Each row has a name. Each question is about the rows just above it.

lukeb: [122 118  53 159 108 164 107 154  85  86 171 116 105 123 116 142 171 117
 133 137 144 135 121 133 123 162 122 108 146  76 107 133  79 106 181 174
 155 187 146 178 162 146 137 174 188 101 163  90 148 147]
Rel: [128 124  57 160 111 155 111 158  89  89 169 116 108 128 115 142 167 117
 135 141 142 136 117 130 127 161 120 107 144  74 109 129  84 108 184 174
 150 179 144 176 163 143 144 169 186  97 156  93 146 145]
Pite: [128 124  57 160 111 155 111 158  89  89 169 116 108 128 115 142 167 117
 135 141 142 135 117 130 127 161 121 107 144  74 109 129  84 108 184 174
 150 186 158 176 163 143 144 167 186  97 156  93 146 145]
mumo: [133 129  65 160 115 148 113 161  92  93 166 116 108 132 114 141 162 118
 137 143 140 136 114 130 130 157 121 106 143  74 110 127  88 108 184 171
 146 184 144 171 165 139 148 159 182  94 150  96 144 142]
Which row holds [128 124  57 160 111 155 111 158  89  89 169 116 108 128 115 142 167 117
 135 141 142 135 117 130 127 161 121 107 144  74 109 129  84 108 184 174
 150 186 158 176 163 143 144 167 186  97 156  93 146 145]?
Pite
Whose row is [133 129  65 160 115 148 113 161  92  93 166 116 108 132 114 141 162 118
 137 143 140 136 114 130 130 157 121 106 143  74 110 127  88 108 184 171
 146 184 144 171 165 139 148 159 182  94 150  96 144 142]?
mumo

potoz: [108 137 110 120 137]
Mal: [102 128 102 112 112]
vudas: [165 100 177 138 184]
lep: [ 70 125 101  89  60]
Vid: [129 121 131 122 140]
rimob: [147 102 163 125 167]
Dobik: [109 108 137 119 119]
nudun: [92 92 89 92 83]
kuno: [132 136 123 132 132]
Repeated in kuno:
[132]
The value that Dobik holds more than once:
[119]
Repeated in potoz:
[137]
The row with [109 108 137 119 119] is
Dobik
Which value appears more than once in nudun?
[92]
Whose row is [132 136 123 132 132]?
kuno

lafi: [134 123 123 115 115 123 129 129 127 132 142 129 129 110  89]
gumi: [134 123 131 115  95 126 121 129 127 132 142 126 129 110  89]
muf: [134 123 131 115  95 123 121 129 127 132 142 126 129 132  89]
telab: [134 126 131 115  95 123 126 129 127 132 142 126 129 126 128]
taba: [137 129 131 133 133 130 110 127 128 124 129 127 127 130 109]
Rar: [122 132 122 136 144 131 161 125 134 122 118 130 125 131 143]
[134 123 131 115  95 126 121 129 127 132 142 126 129 110  89] is in which row?
gumi
[134 123 131 115  95 123 121 129 127 132 142 126 129 132  89] is in which row?
muf
Whose row is [134 126 131 115  95 123 126 129 127 132 142 126 129 126 128]?
telab

sal: [115  98 155 116 109 142 131 142]
Poze: [148 132 103 132 133 113 132 124]
zik: [103  98 154 210 113 147 113 140]
taz: [134 122 113 124 115 105 113 148]
til: [126 137 126 126 130 122 123 129]
tido: [126 138 140  94 139 144 140 112]
Which value appears more than once in taz?
[113]
Repeated in sal:
[142]
The value that tido holds more than once:
[140]
The value that Poze holds more than once:
[132]
Repeated in til:
[126]

bifup: [134 110 119 142 125 127 132 118 140 133  87 137 113 138 133 138 121 133
 132 128 131 119 105 139 111 132 148 126 114 128 134 128 146 109 113 119
 121 129 115 146 146 128 143 148 122 115 124]
gev: [128 110 162 149 128 104 124 120 138 120 103 123 142 136 126 105 137 132
 126 133 149 120 122 131 127 128 146 138 117 129 118 141 151 117 127  95
 113 123 128 150 131 136 143 141 148  98 112]
tos: [159 114 111  52 170 138 100 148  78  68 158 186 111 156 132 143 142 122
 116 164  90 129 163 138 191 122 117  61 175 195  92 199  85 131 122 124
 168 137  67  74 117 148 111 113 183 147 123]
noz: [122 130 116 136 125 134 125  94 133 120 124 126 103 147 115 115 117 141
 126 132 140  88 126 118 137 110 145 115 106 164 170 148 130  88 130 118
 149 149 126 124 121 166 142 144 102 132 110]
[122 130 116 136 125 134 125  94 133 120 124 126 103 147 115 115 117 141
 126 132 140  88 126 118 137 110 145 115 106 164 170 148 130  88 130 118
 149 149 126 124 121 166 142 144 102 132 110] is in which row?
noz
Where do [128 110 162 149 128 104 124 120 138 120 103 123 142 136 126 105 137 132
 126 133 149 120 122 131 127 128 146 138 117 129 118 141 151 117 127  95
 113 123 128 150 131 136 143 141 148  98 112] appear?
gev
Where do [159 114 111  52 170 138 100 148  78  68 158 186 111 156 132 143 142 122
 116 164  90 129 163 138 191 122 117  61 175 195  92 199  85 131 122 124
 168 137  67  74 117 148 111 113 183 147 123] appear?
tos

Nad: [156 150 141 131 134 154 121 119 124 124 119 123 131 127 149 140 170 131
 127 118 133 129 168 125 138 128 144]
Kino: [147 179 111 126 133 122 117  92 140 137 153 134 151 137 117 121  96 125
 114 136 110 121 139 126 110 121 123]
bapen: [118 152 119 131 141 155 129 128 131 134  86 135 126 132 142 131 129 127
 125 114 116 130 149 112 123 109 137]
tovu: [142 152 140 119 142  87 124 123 124 123 153 107 176 127 113 123  65 120
 134 104 123 126 149 125 142 122 129]
pepig: [131 136 156 134 122  64 135  92 130 137 122 148 173 129 138 126 116 130
 138 119 131 132 122 139 124 128 128]
Sovuf: [127 114 133 130 129 132 116  38 129  96  96 129 138 127 138 127 101 123
 117 108 137 121 137 120 118 125  96]
devi: [135 116 133 138 129 141 130 167 143 119 110 110 120 122 130 134 116 133
 125 120 130 142 123 130 127 117 116]
zosa: [121 126 123 129 120 153 133 130 130 136 157 117  84 127 162 141 131 123
 131 157 144 131 145 138 137 105 113]
Whose row is [127 114 133 130 129 132 116  38 129  96  96 129 138 127 138 127 101 123
 117 108 137 121 137 120 118 125  96]?
Sovuf
The row with [135 116 133 138 129 141 130 167 143 119 110 110 120 122 130 134 116 133
 125 120 130 142 123 130 127 117 116] is
devi
Which row holds [156 150 141 131 134 154 121 119 124 124 119 123 131 127 149 140 170 131
 127 118 133 129 168 125 138 128 144]?
Nad
[147 179 111 126 133 122 117  92 140 137 153 134 151 137 117 121  96 125
 114 136 110 121 139 126 110 121 123] is in which row?
Kino

tofo: [160 143 176 160 122 160 161 152 160 194]
pef: [130 130 161 123 148 148 123 107 167 148]
Siran: [127 128 137 111 127 127 134 133 127 128]
rore: [113  78 151  90  87 106 118  78  98 123]
The value that tofo holds more than once:
[160]
Repeated in rore:
[78]
The row with [130 130 161 123 148 148 123 107 167 148] is
pef
Whose row is [113  78 151  90  87 106 118  78  98 123]?
rore

kobib: [125 128 128 128 126 128 132 139 148 132 128 127 128 121 130 128 141 128
 129 127 134 126 132 127 128 128 128 128  92 130 128 128 128 132 128 132]
fomov: [131  97 142 128 136 130 114 137 144 153 130 148 127 143 107 143 124 131
 142  95 111 131  94 107 139 162 118  94  89 125  99 131 126 126 141  86]
zolez: [164 126 191 146  92 127 144 122 144 127 191  93 157 151 144 163 121 130
 105 130 140 144 132 195 121 126 161 130 178 153 163  66 118 151 134 162]
[164 126 191 146  92 127 144 122 144 127 191  93 157 151 144 163 121 130
 105 130 140 144 132 195 121 126 161 130 178 153 163  66 118 151 134 162] is in which row?
zolez
Where do [125 128 128 128 126 128 132 139 148 132 128 127 128 121 130 128 141 128
 129 127 134 126 132 127 128 128 128 128  92 130 128 128 128 132 128 132] appear?
kobib
Whose row is [131  97 142 128 136 130 114 137 144 153 130 148 127 143 107 143 124 131
 142  95 111 131  94 107 139 162 118  94  89 125  99 131 126 126 141  86]?
fomov

mifop: [140 135 135  91 140 142 122 140 134]
leta: [130 137 137  89 141 147 125 147 135]
ged: [122 122 118 110 122 126 123 112 137]
Kel: [133 141 140  97 142 153 135 164 135]
labo: [107 130 118 110 130 145 123 112 137]
lufi: [135 146 148 110 146 159 146 195 130]
rana: [129 136 137  90 142 146 124 148 135]
gufi: [113 132 129 105 133 131 121 132 131]
fibe: [126 135 135  91 140 143 126 142 134]
kud: [ 92 129 112 136 113 115 130 112 131]
Repeated in kud:
[112]
Repeated in lufi:
[146]
The value that labo holds more than once:
[130]
Which value appears more than once in ged?
[122]
Whose row is [122 122 118 110 122 126 123 112 137]?
ged
The row with [ 92 129 112 136 113 115 130 112 131] is
kud
Which row holds [140 135 135  91 140 142 122 140 134]?
mifop

Mog: [141 151 141 156 130 130 130]
dok: [193 137 116 109 168 145 168]
Kabi: [147 156 139 148 175 135 140]
niti: [131 118 167 170 114 148 118]
The value that dok holds more than once:
[168]
Which value appears more than once in niti?
[118]
[147 156 139 148 175 135 140] is in which row?
Kabi
Whose row is [131 118 167 170 114 148 118]?
niti
Where do [141 151 141 156 130 130 130] appear?
Mog

bita: [150 128 128 137 145 143 129 150 139 140 141 141]
dizu: [134 128 128 129 139 165 152 122 129 157 127 151]
buk: [146 128 128 149 139 129 166 166 166 166 153 125]
Dosib: [165 128 128 111 160 160 132 129 104 135 118 169]
Fepu: [150 128 128 137 145 143 129 150 139 140 162 119]
dul: [150 162 128 136 149 162 148 119 139 148 117 157]
mos: [139 128 128 186 137 145 145 132 211 153 132 132]
dig: [139 128 128 186 137 145 145 132 211 117 136 161]
Dup: [146 128 128 149 139 129 125 155 189 160 152 104]
The row with [139 128 128 186 137 145 145 132 211 117 136 161] is
dig
Repeated in Dup:
[128]

zagul: [100 100 100 100]
Zuti: [186  92  92 195]
figi: [127 139 127 127]
donu: [179  96 179 102]
The value that Zuti holds more than once:
[92]
Which value appears more than once in zagul?
[100]
Repeated in figi:
[127]
Repeated in donu:
[179]
[100 100 100 100] is in which row?
zagul
Whose row is [186  92  92 195]?
Zuti
Where do [127 139 127 127] appear?
figi

rato: [128 204 128 188 128 130 128 119 101]
sifad: [162 205 108 186 122 125 159 122  90]
Koz: [168 203 112 117 124 129 159 117  99]
dil: [103 113 151 103 144 140 112 115 122]
kipi: [115 117 162  78 142 141  90 117 135]
gom: [ 95  96  95  84 144 142  95 114 130]
Kipo: [115  82  86  77 139  86  86 122 138]
Mav: [162 205 108 186 122 125 159 122 101]
Which value appears more than once in Kipo?
[86]
Which value appears more than once in rato?
[128]
Which value appears more than once in gom?
[95]
Repeated in Mav:
[122]
Which value appears more than once in dil?
[103]
Which value appears more than once in Koz?
[117]
Which value appears more than once in kipi?
[117]

Mesu: [126 128 111 116 128 128 118 193]
duzo: [116 125 111 116 128  63 118 117]
mamu: [126 128  83 128 128  63 118 128]
Repeated in duzo:
[116]
Repeated in Mesu:
[128]
The value that mamu holds more than once:
[128]
Whose row is [116 125 111 116 128  63 118 117]?
duzo
Whose row is [126 128  83 128 128  63 118 128]?
mamu

dat: [141 118 106 115 102 117 110]
diz: [ 94  89 181  94 189  91 103]
Nuful: [ 95  96 156  99 161  98 104]
Bev: [202 142  50 138  36 138 116]
Repeated in diz:
[94]
The value that Bev holds more than once:
[138]

Mepe: [177 151  44  89 120 217]
tib: [169  99 153 169 114  86]
mepa: [105  99  81 151 104 163]
voki: [114 140  90 140  60 140]
Vadiz: [171  77 129  88  77  77]
zepi: [126 129 165 126 126  91]
vuku: [169 139  84 101 139 136]
The value that vuku holds more than once:
[139]
Which value appears more than once in voki?
[140]
Repeated in zepi:
[126]
The value that Vadiz holds more than once:
[77]
[105  99  81 151 104 163] is in which row?
mepa
Which value appears more than once in tib?
[169]

dudeb: [101  98 180  81 101 186  98  98 121 186]
gulub: [101  98 180  81 101 186  98 195  90 109]
Fafi: [143 121 143 181 143 145 121 143 117 143]
zoso: [149 148  68 191 141 141 141  46 156 141]
Repeated in zoso:
[141]
Which row holds [149 148  68 191 141 141 141  46 156 141]?
zoso
Where do [101  98 180  81 101 186  98 195  90 109] appear?
gulub
The row with [101  98 180  81 101 186  98  98 121 186] is
dudeb

Fude: [133 141  59 133  47 137 117 133]
Zago: [119 111 129 111 129 111 110 111]
fem: [196 140 140 140 140 136 140 140]
sokov: [ 99 102 154 104 159 102 107 104]
zab: [179 135 129 129  61 132 116 128]
Which value appears more than once in fem?
[140]
The value that zab holds more than once:
[129]
The value that Fude holds more than once:
[133]
Whose row is [179 135 129 129  61 132 116 128]?
zab
The row with [119 111 129 111 129 111 110 111] is
Zago
Where do [ 99 102 154 104 159 102 107 104] appear?
sokov

gopim: [ 84  77  81  82  76  75  84 133 145  82  77  84 112]
Vir: [ 84  82  81  82  76  75  74  82 145  82 142 204 170]
gipi: [ 85  89  80  84  82  85  86  96 125  92  84  85 106]
Which value appears more than once in Vir?
[82]
Whose row is [ 85  89  80  84  82  85  86  96 125  92  84  85 106]?
gipi
Whose row is [ 84  82  81  82  76  75  74  82 145  82 142 204 170]?
Vir

vem: [174 144 154 154 154 114 134 154 144]
kalat: [ 87 131 150 104 197 145 132  83  98]
Kalud: [117 120  95 119 156 107 142 125 191]
bavup: [159 159 150 186  99 174 103 116  70]
surup: [128 128  86 128 138 108 143 153 173]
Gono: [126 105  74 127 130 108 130 128 197]
Which value appears more than once in surup?
[128]
Repeated in bavup:
[159]
Whose row is [128 128  86 128 138 108 143 153 173]?
surup
The value that Gono holds more than once:
[130]

Kem: [108 132 104 124 140  82 132 147 132 120 160 140 140 132 124]
dod: [108 125 128 108  86 120  74 135  83  83 137 147 128 136 102]
Rarag: [108 125 128 108  86 104  74 135  83 143 137 147 128 136 102]
detut: [130 138 135 130  61 130 177 128 117 130 209 122 168 140 160]
raf: [108 132 104 124 140  82 132 167 165 110  81 122 109 130 104]
kof: [ 97 126 129 151 193 108 165 151  86 121 121 124 139 128 151]
Fotol: [ 97 126 129 132 193 108 165 145  86 121 121 124 139 128  84]
Which value appears more than once in detut?
[130]
Repeated in Fotol:
[121]
Whose row is [ 97 126 129 151 193 108 165 151  86 121 121 124 139 128 151]?
kof
Which row holds [130 138 135 130  61 130 177 128 117 130 209 122 168 140 160]?
detut

dogu: [122 149 164 174 138 190 186 106  73  77 105 176]
Lilel: [172 168 199 118 184 124 131 158 112  96  64 150]
pirob: [181 162 205 103 193 119 125 168 122 100  52 152]
kig: [ 97 150 151 192 120 176 174  95  73  78  54 146]
tik: [169 170 162 116 190 122 132 162 109  98  54 150]
zaz: [179 168 200 107 192 122 127 164 118 104  55 154]
fiv: [ 77 119  81 164  75  75 136  81 115 132 176 122]
felaz: [ 97 150 151 192 120 176 174  95  73  78 110 177]
The row with [ 97 150 151 192 120 176 174  95  73  78  54 146] is
kig
The value that tik holds more than once:
[162]

